Here is a tiny trained network, its code and every weight. The questions are about switching its units off for an input and a class, where a switched-off unit gives its printed mean instead of its output.

import numpy as np


def w(rows, s, z=0):
    codes = np.array(rows[::2]) - 128.0
    scale = np.full(codes.shape[1], s)
    scale[-1] = z or s
    return codes * scale


def norm(h):
    return h / np.sqrt((h * h).mean(-1, keepdims=True) + 1e-5)


def f(y):
    return y / 2 * (1 + np.tanh(0.7978845608 * (y + 0.044715 * y**3)))


def log_softmax(a):
    a = a - a.max(-1, keepdims=True)
    return a - np.log(np.exp(a).sum(-1, keepdims=True))


def net(x, mask):
    res = np.array(x, float).reshape(1, 7) / 4 @ E
    u = 0
    for l in range(2):
        y = f(norm(res) @ A[l][:, :-1].T + A[l][:, -1])
        res = res + np.where(mask[u : u + 4], y, B[l][:, -1]) @ B[l][:, :-1]
        u += 4
    return log_softmax(norm(res)[-1] @ U[:, :-1].T + U[:, -1])


A, B = {}, {}
E = w([
[184,186,155,84,101,76,175,19,70,143],'x0',
[149,103,116,123,95,95,101,141,122,146],'x1',
[126,131,127,133,120,126,127,128,126,139],'x2',
[147,255,128,25,94,118,84,125,171,107],'x3',
[96,93,197,100,203,87,28,99,156,200],'x4',
[133,97,130,100,112,136,127,139,138,142],'x5',
[139,120,133,126,130,130,125,126,127,119],'x6',
],0.0097)
A[0] = w([
[128,191,61,54,48,117,187,164,122,68,61],'L0N0',
[137,215,67,107,132,223,3,244,181,116,4],'L0N1',
[99,148,65,148,54,176,181,245,162,44,61],'L0N2',
[58,75,97,194,131,179,104,205,165,109,90],'L0N3',
],0.0063,0.0041)
B[0] = w([
[78,138,168,135,64,155,153,111,127,33,246],'L0N0',
[129,141,151,120,136,170,92,120,7,175,235],'L0N1',
[217,118,61,132,157,137,69,134,156,216,253],'L0N2',
[149,171,142,156,109,109,138,148,161,120,249],'L0N3',
],0.016,0.0049)
A[1] = w([
[97,130,152,90,137,67,103,65,252,126,149],'L1N0',
[67,81,190,168,176,123,81,174,93,163,115],'L1N1',
[58,120,203,52,180,93,100,108,61,192,12],'L1N2',
[112,52,83,147,127,108,238,106,89,110,4],'L1N3',
],0.011,0.0024)
B[1] = w([
[65,127,107,51,43,206,52,40,139,105,201],'L1N0',
[101,90,183,97,63,29,229,150,201,48,243],'L1N1',
[212,133,68,227,235,138,180,196,71,178,254],'L1N2',
[202,221,66,96,183,193,9,109,111,204,179],'L1N3',
],0.011,0.0075)
U = w([
[168,69,99,193,205,79,156,167,121,197,191],'0',
[138,165,96,66,121,186,1,61,73,181,1],'1',
[49,91,189,71,59,59,188,114,180,48,199],'2',
],0.015,0.0024)

Each question gives the input, the list of numbers given to net, and the class t.
The units are the neurons (one row each of A and B). Each row of codes is followed by its name. A weight is (code - 128) times the scale printed after its matrix; where a second scale follows, it is the last column's (A, B and U).
mask holds one flag per neuron, layer by layer. A switched-off neuron (its flag False) gives its mean, the last column of its row in B, instead of its output. The means were averaged over made-up inputs and are rounded, as every weight is.
A unit's drop is (log p(t) with every unit on - log p(t) with that unit switched off) / (log p(t) with every unit on - log p(t) with every unit switched off).
The circuit of an input: a set's keep is (log p(t) with only the set's units on - log p(t) with every unit switched off) / (log p(t) with every unit on - log p(t) with every unit switched off). Starting from all 8 units, units are removed one at a time, each time the one whose removal leaves the highest keep (on an exact tie, the one counted first), for as long as the keep stays at least 0.8.
circuit, biggest first: the units of the circuit, biggest drop first
unit that matters most: the unit with the biggest drop
top k neurons: the k neurons with the biggest drops, biggest first
top k neurons in layer l: the k neurons of layer l with the biggest drops, biggest first
drop of u: that unit's drop, to one decimal
input [3,-6,-5,-4,-2,3,-7], class 1: circuit, biggest first -> L1N3
input [-4,-2,2,2,3,7,-3], class 0: top 2 neurons -> L0N1, L1N2
input [1,6,6,6,-1,7,8], class 2: top 3 neurons -> L0N0, L0N2, L1N3
input [-6,-1,8,2,5,8,2], class 0: circuit, biggest first -> L0N1, L1N2
input [-3,-4,2,1,6,0,0], class 0: top 3 neurons -> L1N2, L0N0, L0N1
input [1,4,6,0,3,2,-4], class 0: top 2 neurons in layer 1 -> L1N2, L1N1
input [1,2,1,0,1,0,5], class 0: top 4 neurons -> L0N3, L0N0, L1N2, L0N2
input [7,-5,3,-6,-1,7,-5], class 1: top 2 neurons -> L1N3, L0N1
input [7,-3,6,0,2,-1,-4], class 0: top 2 neurons in layer 1 -> L1N2, L1N3
input [-8,-7,-3,-8,3,7,-8], class 2: top 2 neurons -> L1N1, L1N2
input [-4,5,-2,2,-5,-5,-6], class 1: top 2 neurons -> L0N1, L1N2
input [-7,-6,-7,2,-8,-3,2], class 1: top 2 neurons -> L1N2, L0N1
input [1,-3,0,-4,-8,6,8], class 1: top 3 neurons -> L1N3, L1N2, L1N1
input [-3,5,1,3,8,-7,0], class 0: circuit, biggest first -> L1N2
input [4,-3,0,-1,1,-6,-4], class 0: top 2 neurons -> L0N0, L0N3
input [-7,-6,2,0,6,3,-1], class 2: top 2 neurons in layer 0 -> L0N3, L0N2
input [-4,3,-1,1,-1,6,-5], class 1: top 2 neurons in layer 1 -> L1N2, L1N1
input [2,-1,-4,-4,-3,-7,8], class 1: drop of L1N3 -> 0.6
input [7,2,7,-7,-1,3,-5], class 1: drop of L0N1 -> 0.1
input [-6,-5,5,8,7,8,7], class 0: unit that matters most -> L0N1
input [-4,4,8,6,7,8,-6], class 0: drop of L1N2 -> 0.6
input [8,-5,-6,-1,8,7,1], class 0: drop of L1N2 -> 2.7
